Below is a small trained network, with its code and all its weights. Each question gives an input and a target symbol and asks what happens when units are switched off, that is, made to give their printed mean instead of their output.

import numpy as np


def w(rows, s, z=0):
    codes = np.array(rows[::2]) - 128.0
    scale = np.full(codes.shape[1], s)
    scale[-1] = z or s
    return codes * scale


def f(y):
    return y / 2 * (1 + np.tanh(0.7978845608 * (y + 0.044715 * y**3)))


def softmax(a):
    e = np.exp(a - a.max(-1, keepdims=True))
    return e / e.sum(-1, keepdims=True)


def log_softmax(a):
    a = a - a.max(-1, keepdims=True)
    return a - np.log(np.exp(a).sum(-1, keepdims=True))


def net(x, mask):
    ids = ['ΠΩαβδσφ'.index(c) for c in x.split()]
    T = len(ids)
    res = E[ids] + P[:T]
    u = 0
    for l in range(2):
        q, k, v = (res @ M[l].T for M in (Q, K, V))
        z = softmax(np.where(np.tri(T) > 0, q @ k.T / 3**0.5, -1e9)) @ v
        res = res + np.where(mask[u], z, O[l][:, -1]) @ O[l][:, :-1]
        u += 1
        y = f(res @ A[l][:, :-1].T + A[l][:, -1])
        res = res + np.where(mask[u : u + 16], y, B[l][:, -1]) @ B[l][:, :-1]
        u += 16
    return log_softmax(res[-1] @ U[:, :-1].T + U[:, -1])


Q, K, V, O, A, B = {}, {}, {}, {}, {}, {}
E = w([
[51,136,246,9,45,179,204,245,156],'Π',
[44,30,93,41,73,94,168,229,76],'Ω',
[4,182,76,47,148,5,155,52,9],'α',
[19,61,17,205,50,79,197,242,128],'β',
[154,251,28,221,239,205,252,35,140],'δ',
[88,6,8,232,240,210,12,198,249],'σ',
[240,11,198,188,123,141,32,40,15],'φ',
],0.0033)
P = w([
[30,71,111,55,202,8,212,160,223],'0',
[180,147,11,37,21,83,190,178,226],'1',
[43,8,137,168,225,59,230,157,189],'2',
[149,176,30,103,28,112,122,238,128],'3',
[5,6,122,196,209,101,211,106,104],'4',
[140,201,51,142,32,182,79,227,72],'5',
[2,14,100,225,206,163,190,64,44],'6',
[143,234,17,208,20,245,27,187,34],'7',
[10,54,69,247,188,199,198,31,11],'8',
],0.0032)
Q[0] = w([
[250,248,238,9,10,17,18,146,225],'L0H1',
[6,7,10,248,235,230,236,152,39],'L0H1',
[250,248,251,5,133,28,24,16,219],'L0H1',
],0.0033)
K[0] = w([
[168,231,196,1,58,8,187,248,247],'L0H1',
[78,57,82,253,209,250,71,6,10],'L0H1',
[203,110,74,4,19,4,137,254,249],'L0H1',
],0.0032)
V[0] = w([
[87,153,23,242,239,22,195,5,26],'L0H1',
[254,127,255,183,30,237,7,74,118],'L0H1',
[73,220,249,4,204,42,51,10,1],'L0H1',
],0.0032)
O[0] = w([
[15,7,205,232,239,9,248,24,13,183],'L0H1',
[235,199,248,94,131,179,92,50,238,2],'L0H1',
[23,242,250,4,160,28,21,21,10,64],'L0H1',
],0.0032,0.0034)
A[0] = w([
[248,254,118,110,39,254,132,204,160,168],'L0N1',
[152,33,109,250,194,246,49,49,21,234],'L0N2',
[10,93,195,132,234,14,241,72,132,155],'L0N3',
[251,69,69,184,33,252,12,245,250,168],'L0N4',
[213,4,31,221,199,241,10,237,254,162],'L0N5',
[121,25,213,178,235,190,29,71,120,208],'L0N6',
[8,14,142,213,213,57,251,106,29,199],'L0N7',
[7,12,159,212,210,30,248,95,32,185],'L0N8',
[246,254,157,44,5,244,34,222,113,197],'L0N9',
[16,77,95,224,227,97,252,99,63,185],'L0N10',
[39,33,81,85,11,32,61,208,18,220],'L0N11',
[13,73,2,149,67,80,250,254,248,252],'L0N12',
[144,18,24,226,232,247,19,225,250,161],'L0N13',
[13,3,217,94,160,5,250,142,85,242],'L0N14',
[26,73,67,66,3,33,118,230,8,228],'L0N15',
[59,196,33,203,15,184,73,187,4,219],'L0N16',
],0.0032,0.003)
B[0] = w([
[247,186,173,47,101,246,142,228,232,125],'L0N1',
[119,140,60,243,115,155,34,21,10,182],'L0N2',
[108,15,232,89,243,171,219,185,134,167],'L0N3',
[226,8,98,68,158,199,42,103,253,146],'L0N4',
[138,4,62,163,207,113,60,27,253,161],'L0N5',
[62,14,169,230,183,66,45,23,43,146],'L0N6',
[121,45,148,177,167,177,215,211,31,232],'L0N7',
[130,36,170,166,175,179,204,214,31,223],'L0N8',
[250,211,161,6,94,248,42,252,146,126],'L0N9',
[126,100,137,183,186,198,240,214,56,217],'L0N10',
[50,37,64,56,35,70,65,213,48,205],'L0N11',
[64,111,51,115,79,142,210,227,216,254],'L0N12',
[104,30,48,207,208,137,87,51,252,168],'L0N13',
[88,6,210,109,166,104,228,203,55,216],'L0N14',
[49,83,64,42,25,89,97,232,50,216],'L0N15',
[94,234,15,168,25,192,49,200,40,190],'L0N16',
],0.0032,0.0071)
Q[1] = w([
[255,253,254,109,246,40,107,1,252],'L1H1',
[254,254,134,2,20,23,8,12,243],'L1H1',
[255,252,191,1,7,15,4,8,243],'L1H1',
],0.0032)
K[1] = w([
[233,41,201,26,95,3,128,153,198],'L1H1',
[160,135,161,31,150,44,220,203,225],'L1H1',
[147,119,163,36,160,40,229,207,219],'L1H1',
],0.0032)
V[1] = w([
[139,243,216,19,1,135,254,235,3],'L1H1',
[214,65,213,121,48,16,16,48,23],'L1H1',
[251,241,168,236,232,255,192,22,130],'L1H1',
],0.0032)
O[1] = w([
[251,222,244,40,5,83,249,189,19,102],'L1H1',
[16,50,238,90,39,5,198,5,221,48],'L1H1',
[177,7,252,249,245,183,173,239,168,3],'L1H1',
],0.0033,0.0077)
A[1] = w([
[18,251,49,50,16,8,37,95,122,122],'L1N1',
[170,221,241,1,16,19,235,127,50,143],'L1N2',
[232,238,70,19,19,226,13,159,248,183],'L1N3',
[200,167,118,108,6,97,241,200,18,254],'L1N4',
[212,222,84,158,45,221,203,214,101,175],'L1N5',
[108,63,84,89,75,92,228,158,231,172],'L1N6',
[159,45,254,119,230,145,231,226,29,56],'L1N7',
[170,10,244,235,249,234,190,234,146,54],'L1N8',
[97,127,111,7,27,2,135,66,32,236],'L1N9',
[14,252,43,109,15,14,10,86,99,115],'L1N10',
[71,38,239,183,171,85,203,70,216,189],'L1N11',
[144,104,128,156,172,240,103,240,48,101],'L1N12',
[229,244,25,61,37,239,120,196,241,137],'L1N13',
[27,255,78,39,14,32,21,104,105,120],'L1N14',
[30,47,247,154,164,46,219,30,178,219],'L1N15',
[232,182,159,147,11,212,218,234,13,227],'L1N16',
],0.0032,0.0028)
B[1] = w([
[25,184,198,78,159,23,52,150,231,174],'L1N1',
[108,183,34,1,254,184,93,81,126,158],'L1N2',
[245,3,241,21,247,225,192,159,238,169],'L1N3',
[228,166,192,184,33,92,166,62,55,254],'L1N4',
[200,98,201,234,26,118,171,162,165,188],'L1N5',
[90,76,197,233,139,50,244,51,247,175],'L1N6',
[204,21,250,6,215,98,11,226,230,206],'L1N7',
[108,229,239,33,91,14,12,218,230,197],'L1N8',
[126,193,32,78,168,122,182,8,21,200],'L1N9',
[20,150,212,65,118,26,14,191,214,171],'L1N10',
[31,175,239,229,17,4,195,37,232,149],'L1N11',
[213,133,123,77,126,216,26,247,131,211],'L1N12',
[183,13,222,180,215,140,239,104,252,175],'L1N13',
[60,201,210,51,152,24,38,190,225,171],'L1N14',
[53,4,244,208,78,24,247,3,222,158],'L1N15',
[249,167,225,164,18,109,116,155,58,232],'L1N16',
],0.0032,0.0086)
U = w([
[254,80,255,83,100,134,8,248,205,6],'Π',
[98,190,112,58,191,135,199,138,203,27],'Ω',
[10,250,62,167,47,34,6,121,54,100],'α',
[16,44,221,229,62,5,254,19,251,179],'β',
[252,111,3,251,44,251,250,90,18,236],'δ',
[8,84,6,36,250,234,25,210,161,152],'σ',
[207,72,93,12,208,168,149,7,56,180],'φ',
],0.0032,0.0017)

Each question gives the input, a string of symbols that net reads in full, and the target symbol t.
The units are the heads (3 rows each of Q, K, V and O) and the neurons (one row each of A and B). Each row of codes is followed by its name. A weight is (code - 128) times the scale printed after its matrix; where a second scale follows, it is the last column's (O, A, B and U).
mask holds one flag per unit, layer by layer, with each layer's heads first. A switched-off unit (its flag False) gives its mean, the last column of its rows in O or B, instead of its output. The means were averaged over made-up inputs and are rounded, as every weight is.
A unit's drop is (log p(t) with every unit on - log p(t) with that unit switched off) / (log p(t) with every unit on - log p(t) with every unit switched off).
unit that matters most: the unit with the biggest drop
k most important neurons: the k neurons with the biggest drops, biggest first
k most important neurons of layer l: the k neurons of layer l with the biggest drops, biggest first
input Π Ω Π φ φ δ σ, target β: most important neuron of layer 0	[L0N6]
input φ δ β φ α, target β: 3 most important neurons	[L1N15; L0N3; L0N14]
input δ β φ β Π, target β: 4 most important neurons	[L0N2; L0N12; L0N6; L1N15]
input Ω Ω δ α α, target Π: 2 most important neurons of layer 1	[L1N7; L1N8]
input Ω δ β, target Π: 2 most important neurons	[L0N14; L1N7]
input σ β φ φ σ β φ φ, target σ: 2 most important neurons	[L1N4; L1N16]
input β φ Ω φ Π Π σ Ω, target σ: 2 most important neurons	[L0N2; L0N13]
input α α Ω, target φ: 3 most important neurons	[L1N2; L1N7; L1N9]
input Ω σ α, target σ: 2 most important neurons	[L0N3; L0N14]
input σ Ω α δ Ω φ Π, target β: 2 most important neurons of layer 1	[L1N15; L1N11]
input σ α β, target σ: 2 most important neurons	[L0N13; L0N2]
input β β σ β, target σ: 3 most important neurons	[L0N13; L0N5; L0N2]
input Ω β δ β φ, target β: 3 most important neurons	[L1N15; L0N6; L1N11]
input Ω β φ β φ α α β, target α: unit that matters most	L0H1
input β α Ω α α Ω α, target φ: 2 most important neurons of layer 1	[L1N7; L1N2]
input σ Π φ Ω α Π, target Π: 2 most important neurons of layer 0	[L0N9; L0N1]
input β φ Ω, target β: 2 most important neurons	[L0N12; L0N14]
input β β β β α φ, target α: 2 most important neurons of layer 1	[L1N7; L1N10]
input σ Π Π, target σ: 2 most important neurons of layer 0	[L0N13; L0N5]
input Π φ β, target β: 2 most important neurons	[L0N12; L0N14]
input δ β σ Π Π β Π, target δ: unit that matters most	L0N16
input Ω β Ω, target δ: 2 most important neurons of layer 1	[L1N8; L1N4]
input β δ σ φ, target σ: 2 most important neurons of layer 0	[L0N5; L0N13]
input α δ Ω, target Π: 2 most important neurons	[L1N7; L0N14]
input σ Ω β Ω α σ δ δ α, target Π: 2 most important neurons	[L1N7; L1N8]
input Ω σ Π, target σ: 3 most important neurons of layer 0	[L0N13; L0N5; L0N14]
input α φ φ Π β, target β: most important neuron of layer 1	[L1N15]
input Π σ φ σ α φ σ Π α, target σ: 2 most important neurons of layer 0	[L0N2; L0N13]
input δ β Π φ φ δ α φ σ, target β: 2 most important neurons of layer 0	[L0N12; L0N16]
